Here is a tiny trained network, its code and every weight. The questions are about switching its units off for an input and a class, where a switched-off unit gives its printed mean instead of its output.

import numpy as np


def w(rows, s, z=0):
    codes = np.array(rows[::2]) - 128.0
    scale = np.full(codes.shape[1], s)
    scale[-1] = z or s
    return codes * scale


def norm(h):
    return h / np.sqrt((h * h).mean(-1, keepdims=True) + 1e-5)


def f(y):
    return np.maximum(y, 0)


def log_softmax(a):
    a = a - a.max(-1, keepdims=True)
    return a - np.log(np.exp(a).sum(-1, keepdims=True))


def net(x, mask):
    res = np.array(x, float).reshape(1, 5) / 4 @ E
    u = 0
    for l in range(3):
        y = f(norm(res) @ A[l][:, :-1].T + A[l][:, -1])
        res = res + np.where(mask[u : u + 10], y, B[l][:, -1]) @ B[l][:, :-1]
        u += 10
    return log_softmax(norm(res)[-1] @ U[:, :-1].T + U[:, -1])


A, B = {}, {}
E = w([
[138,237,252,164,161,115,149,109,136,87,104,180],'x0',
[39,98,135,127,107,192,165,247,180,173,176,123],'x1',
[108,155,126,220,128,63,120,189,131,159,187,109],'x2',
[134,111,178,62,147,167,82,62,92,156,171,149],'x3',
[94,95,157,123,238,183,231,151,102,70,135,127],'x4',
],0.0034)
A[0] = w([
[126,114,130,69,103,175,116,143,155,143,119,144,70],'L0N0',
[84,93,100,110,160,164,177,160,136,102,134,118,104],'L0N1',
[161,112,77,198,141,67,121,134,115,121,119,100,31],'L0N2',
[194,130,89,223,147,51,116,111,117,121,142,119,50],'L0N3',
[89,143,143,121,87,159,145,205,192,143,137,133,56],'L0N4',
[131,186,239,141,193,151,145,108,98,68,113,148,24],'L0N5',
[84,124,151,159,127,135,143,182,143,137,153,132,21],'L0N6',
[99,94,91,113,186,134,217,145,120,14,87,121,3],'L0N7',
[147,171,252,153,197,133,156,85,97,81,117,159,30],'L0N8',
[167,169,147,125,125,108,92,63,105,111,101,151,62],'L0N9',
],0.0037,0.0036)
B[0] = w([
[83,123,88,119,128,131,107,93,124,116,98,159,166],'L0N0',
[197,148,116,175,83,119,97,101,161,158,91,139,231],'L0N1',
[77,152,80,117,155,107,122,122,72,104,148,101,163],'L0N2',
[80,181,43,90,122,85,92,99,70,78,106,74,192],'L0N3',
[21,140,96,144,135,144,130,140,190,164,92,167,209],'L0N4',
[69,162,164,59,188,50,136,77,175,77,186,169,236],'L0N5',
[113,138,140,164,106,101,114,150,143,171,145,101,167],'L0N6',
[253,94,77,183,171,162,185,106,186,116,56,97,211],'L0N7',
[48,161,176,35,176,110,136,95,191,82,165,181,250],'L0N8',
[123,123,135,182,117,113,125,193,215,175,135,143,201],'L0N9',
],0.0037,0.0027)
A[1] = w([
[118,184,254,109,185,146,157,97,107,77,132,180,49],'L1N0',
[105,118,161,193,128,131,161,232,141,146,192,135,4],'L1N1',
[140,183,230,122,184,126,144,100,112,91,135,135,82],'L1N2',
[141,165,232,106,199,125,160,89,77,65,143,160,80],'L1N3',
[145,50,128,60,121,167,99,101,89,151,161,131,26],'L1N4',
[222,203,202,145,76,91,87,79,134,127,101,150,11],'L1N5',
[177,77,132,159,189,155,201,163,89,76,117,86,52],'L1N6',
[150,28,127,53,127,177,97,105,73,159,160,144,17],'L1N7',
[126,154,191,108,159,134,159,115,131,97,109,141,117],'L1N8',
[177,66,117,135,160,170,202,168,116,56,90,115,42],'L1N9',
],0.0044,0.0027)
B[1] = w([
[70,99,125,31,211,31,147,87,167,20,241,141,253],'L1N0',
[104,176,243,223,164,134,133,174,84,184,186,113,194],'L1N1',
[113,110,184,40,168,48,143,89,212,55,170,194,226],'L1N2',
[42,90,155,11,200,77,158,124,237,32,194,197,243],'L1N3',
[124,132,210,68,124,168,132,77,85,143,170,52,170],'L1N4',
[252,167,203,168,57,151,113,124,148,97,48,246,189],'L1N5',
[224,89,72,162,157,168,164,79,207,142,38,145,177],'L1N6',
[116,121,208,58,101,185,119,58,71,166,181,27,179],'L1N7',
[135,84,99,105,193,86,129,104,142,92,176,154,203],'L1N8',
[241,96,63,202,185,157,164,80,140,154,89,146,185],'L1N9',
],0.0035,0.004)
A[2] = w([
[130,105,145,134,140,135,126,120,100,127,115,160,67],'L2N0',
[106,149,55,162,136,19,101,143,6,57,144,36,15],'L2N1',
[212,107,115,67,128,110,108,23,106,74,88,136,120],'L2N2',
[133,60,139,66,130,167,128,110,71,148,157,89,36],'L2N3',
[81,146,174,226,155,119,170,255,135,190,193,112,5],'L2N4',
[173,132,124,136,82,68,66,127,127,159,187,151,110],'L2N5',
[135,110,144,127,160,129,119,107,122,121,107,147,73],'L2N6',
[150,77,80,134,62,114,103,158,167,181,118,76,155],'L2N7',
[113,140,133,116,135,126,96,119,114,122,144,156,100],'L2N8',
[132,105,165,121,133,128,120,115,102,127,123,141,63],'L2N9',
],0.0032,0.0021)
B[2] = w([
[124,122,126,124,133,121,130,138,135,134,105,120,128],'L2N0',
[103,130,38,94,128,70,118,148,71,65,172,89,178],'L2N1',
[95,144,192,193,132,144,162,255,123,179,206,115,253],'L2N2',
[140,142,155,96,128,164,97,79,100,165,165,72,175],'L2N3',
[90,128,211,197,166,140,138,159,92,174,160,122,238],'L2N4',
[177,143,135,147,155,130,224,125,78,65,82,117,187],'L2N5',
[124,122,113,124,137,124,127,156,144,137,137,133,142],'L2N6',
[103,152,174,97,185,140,141,103,76,72,125,176,220],'L2N7',
[126,104,137,132,145,124,157,128,130,124,99,121,152],'L2N8',
[109,126,114,105,125,114,118,142,132,127,120,127,132],'L2N9',
],0.0041,0.0028)
U = w([
[55,114,85,72,45,181,91,164,194,153,43,183,3],'0',
[221,55,43,184,210,196,211,115,173,115,55,106,125],'1',
[97,135,192,44,225,57,152,91,204,12,179,195,177],'2',
[254,196,190,165,36,92,72,100,123,99,61,195,96],'3',
[140,160,4,148,101,23,88,134,45,72,135,64,128],'4',
[146,81,169,22,92,218,85,52,72,191,173,39,148],'5',
[46,134,192,245,141,146,144,234,137,202,175,110,158],'6',
],0.0079,0.0031)

Each question gives the input, the list of numbers given to net, and the class t.
The units are the neurons (one row each of A and B). Each row of codes is followed by its name. A weight is (code - 128) times the scale printed after its matrix; where a second scale follows, it is the last column's (A, B and U).
mask holds one flag per neuron, layer by layer. A switched-off neuron (its flag False) gives its mean, the last column of its row in B, instead of its output. The means were averaged over made-up inputs and are rounded, as every weight is.
A unit's drop is (log p(t) with every unit on - log p(t) with that unit switched off) / (log p(t) with every unit on - log p(t) with every unit switched off).
The circuit of an input: a set's keep is (log p(t) with only the set's units on - log p(t) with every unit switched off) / (log p(t) with every unit on - log p(t) with every unit switched off). Starting from the 12 units with the biggest drops (on a tie, the unit counted first), units are removed one at a time, each time the one whose removal leaves the highest keep (on an exact tie, the one counted first), for as long as the keep stays at least 0.8.
circuit, biggest first: the units of the circuit, biggest drop first
most important unit: the unit with the biggest drop
top k neurons: the k neurons with the biggest drops, biggest first
top k neurons in layer l: the k neurons of layer l with the biggest drops, biggest first
drop of u: that unit's drop, to one decimal
input [1,3,-8,0,6], class 1: circuit, biggest first : [L0N7; L1N9]
input [-4,3,5,8,5], class 5: most important unit : L1N7
input [1,-8,7,-5,-5], class 4: circuit, biggest first : [L0N3; L2N1]
input [-6,-6,4,-5,6], class 1: circuit, biggest first : [L0N7; L1N6]
input [-1,-3,-3,-2,5], class 1: circuit, biggest first : [L0N7; L1N9]
input [-4,5,0,0,-8], class 0: top 2 neurons : [L1N1; L2N2]
input [2,-5,-8,6,-6], class 3: circuit, biggest first : [L1N5; L0N5]
input [-2,-5,2,-2,3], class 4: top 3 neurons : [L0N3; L0N2; L2N1]
input [7,-1,-3,1,-8], class 3: top 2 neurons : [L1N5; L0N9]
input [5,1,-4,-5,-4], class 3: top 2 neurons in layer 0 : [L0N8; L0N9]
input [-5,-1,6,5,7], class 1: top 2 neurons in layer 1 : [L1N6; L1N9]
input [1,-1,-1,-4,6], class 1: top 3 neurons : [L0N7; L1N9; L1N6]
input [3,6,0,-5,5], class 6: top 2 neurons in layer 0 : [L0N4; L0N6]
input [-2,-2,7,5,3], class 4: most important unit : L0N8
input [-4,4,0,-1,-8], class 0: top 2 neurons in layer 1 : [L1N0; L1N1]
input [-8,-8,-3,3,-6], class 5: top 2 neurons in layer 1 : [L1N7; L1N4]
input [-1,-8,6,-3,-6], class 4: top 3 neurons : [L0N3; L2N1; L0N2]
input [2,4,4,0,3], class 6: drop of L2N8 : 0.0
input [-4,-3,-3,-1,-8], class 3: drop of L1N5 : 0.1
input [-5,-5,8,7,0], class 4: drop of L2N1 : 0.2
input [1,3,-2,-8,0], class 6: most important unit : L0N4
